Below is a small trained network, with its code and all its weights. Each question gives an input and a class and asks what happens when units are switched off, that is, made to give their printed mean instead of their output.

import numpy as np


def w(rows, s, z=0):
    codes = np.array(rows[::2]) - 128.0
    scale = np.full(codes.shape[1], s)
    scale[-1] = z or s
    return codes * scale


def f(y):
    return y / 2 * (1 + np.tanh(0.7978845608 * (y + 0.044715 * y**3)))


def log_softmax(a):
    a = a - a.max(-1, keepdims=True)
    return a - np.log(np.exp(a).sum(-1, keepdims=True))


def net(x, mask):
    res = np.array(x, float).reshape(1, 4) / 4 @ E
    y = f(res @ A[0][:, :-1].T + A[0][:, -1])
    res = res + np.where(mask, y, B[0][:, -1]) @ B[0][:, :-1]
    return log_softmax(res[-1] @ U[:, :-1].T + U[:, -1])


A, B = {}, {}
E = w([
[197,46,171,29,46,173],'x0',
[156,215,178,173,2,135],'x1',
[244,210,107,147,244,202],'x2',
[92,44,228,229,124,210],'x3',
],0.0072)
A[0] = w([
[198,78,157,42,99,158,91],'n1',
[123,95,169,184,123,184,87],'n2',
[99,44,202,254,150,228,52],'n3',
[152,103,150,83,106,167,81],'n4',
[183,238,174,191,3,151,76],'n5',
[164,70,141,104,101,172,114],'n6',
[60,182,114,224,171,68,98],'n7',
[85,132,108,92,96,76,99],'n8',
[47,77,148,135,80,90,111],'n9',
[180,94,134,93,83,158,125],'n10',
[67,112,141,105,109,110,89],'n11',
[112,175,136,150,97,132,86],'n12',
[112,130,80,144,94,195,50],'n13',
[154,110,84,140,97,163,54],'n14',
[96,165,123,106,123,142,52],'n15',
[149,216,83,5,128,36,71],'n16',
[97,94,118,140,98,121,65],'n17',
[139,131,148,107,127,134,62],'n18',
[139,135,117,124,129,94,45],'n19',
[113,33,88,101,218,131,74],'n20',
[152,167,104,109,135,131,65],'n21',
[155,126,128,86,112,127,49],'n22',
[98,60,139,75,228,121,126],'n23',
[218,170,155,161,163,218,97],'n24',
[86,186,141,153,151,98,113],'n25',
[158,127,120,154,109,123,62],'n26',
[165,170,138,118,163,161,130],'n27',
[120,96,131,157,133,168,254],'n28',
[69,152,112,201,160,118,73],'n29',
[61,88,141,124,83,86,105],'n30',
[198,128,132,132,199,190,99],'n31',
],0.014,0.0093)
B[0] = w([
[125,153,151,109,233,199,212],'n1',
[208,163,143,186,88,155,177],'n2',
[246,223,107,197,55,141,246],'n3',
[148,122,181,157,182,165,159],'n4',
[2,68,165,172,17,172,216],'n5',
[135,142,163,127,191,175,180],'n6',
[127,135,151,83,243,206,202],'n7',
[185,96,104,154,136,90,167],'n8',
[143,60,68,88,148,57,208],'n9',
[112,140,131,115,210,178,187],'n10',
[143,81,110,150,151,89,158],'n11',
[106,105,168,167,130,147,142],'n12',
[186,69,153,193,97,180,119],'n13',
[155,102,156,210,153,144,122],'n14',
[162,102,147,208,131,153,121],'n15',
[227,247,79,160,44,130,236],'n16',
[163,88,118,204,153,101,143],'n17',
[151,93,137,192,150,164,121],'n18',
[181,101,153,192,121,163,122],'n19',
[54,79,195,224,55,154,205],'n20',
[192,100,146,192,135,100,142],'n21',
[174,107,177,209,140,181,138],'n22',
[43,86,159,145,33,179,214],'n23',
[151,49,80,106,166,33,204],'n24',
[126,128,144,118,183,176,159],'n25',
[164,78,147,176,111,159,120],'n26',
[130,89,90,95,146,80,173],'n27',
[91,206,58,35,117,116,216],'n28',
[141,110,183,151,208,184,172],'n29',
[148,66,102,100,143,58,193],'n30',
[144,56,90,111,147,53,199],'n31',
],0.031,0.014)
U = w([
[173,185,71,181,131,148,161],'0',
[130,44,60,144,191,82,171],'1',
[30,84,128,189,111,174,171],'2',
[113,134,123,140,255,204,155],'3',
[31,235,83,21,142,91,223],'4',
[116,159,187,118,175,79,4],'5',
[110,127,240,137,168,53,32],'6',
],0.0078,0.0036)

Each question gives the input, the list of numbers given to net, and the class t.
The units are the neurons (one row each of A and B). Each row of codes is followed by its name. A weight is (code - 128) times the scale printed after its matrix; where a second scale follows, it is the last column's (A, B and U).
mask holds one flag per neuron, in row order. A switched-off neuron (its flag False) gives its mean, the last column of its row in B, instead of its output. The means were averaged over made-up inputs and are rounded, as every weight is.
A unit's drop is (log p(t) with every unit on - log p(t) with that unit switched off) / (log p(t) with every unit on - log p(t) with every unit switched off).
The circuit of an input: a set's keep is (log p(t) with only the set's units on - log p(t) with every unit switched off) / (log p(t) with every unit on - log p(t) with every unit switched off). Starting from the 12 units with the biggest drops (on a tie, the unit counted first), units are removed one at a time, each time the one whose removal leaves the highest keep (on an exact tie, the one counted first), for as long as the keep stays at least 0.8.
units of the circuit, in order: the units of the circuit, biggest drop first
unit that matters most: the unit with the biggest drop
k most important neurons: the k neurons with the biggest drops, biggest first
drop of u: that unit's drop, to one decimal
input [-8,-4,-3,-5], class 3: unit that matters most : n7
input [3,7,-7,5], class 1: 3 most important neurons : n9, n30, n23
input [2,3,0,1], class 4: 2 most important neurons : n20, n23
input [-6,-6,-6,6], class 0: 4 most important neurons : n3, n5, n24, n31
input [-4,1,2,-3], class 3: 2 most important neurons : n3, n28
input [-6,6,7,-6], class 1: 3 most important neurons : n24, n3, n27
input [-7,6,-2,-4], class 3: 3 most important neurons : n7, n23, n20
input [-2,-4,-1,2], class 2: 2 most important neurons : n20, n16
input [-3,1,-8,7], class 1: 4 most important neurons : n9, n30, n16, n11
input [5,-8,5,3], class 2: 2 most important neurons : n20, n23
input [7,-1,8,0], class 1: 2 most important neurons : n24, n31
input [-4,-3,-3,-2], class 3: 3 most important neurons : n5, n7, n28
input [-2,-2,6,5], class 1: 4 most important neurons : n24, n31, n16, n27
input [2,8,-1,-3], class 2: units of the circuit, in order : n5
input [7,-1,1,-6], class 3: 3 most important neurons : n1, n3, n10
input [-8,0,-7,-4], class 3: 4 most important neurons : n7, n29, n25, n24
input [8,-7,-6,2], class 3: 3 most important neurons : n1, n5, n6
input [-8,-1,0,-6], class 3: drop of n3 : 0.2
input [5,-7,6,3], class 2: drop of n26 : 0.0
input [-4,-6,1,-5], class 2: unit that matters most : n3
input [-6,4,-1,-1], class 3: drop of n7 : 0.6
input [-1,4,3,0], class 2: drop of n16 : 0.3
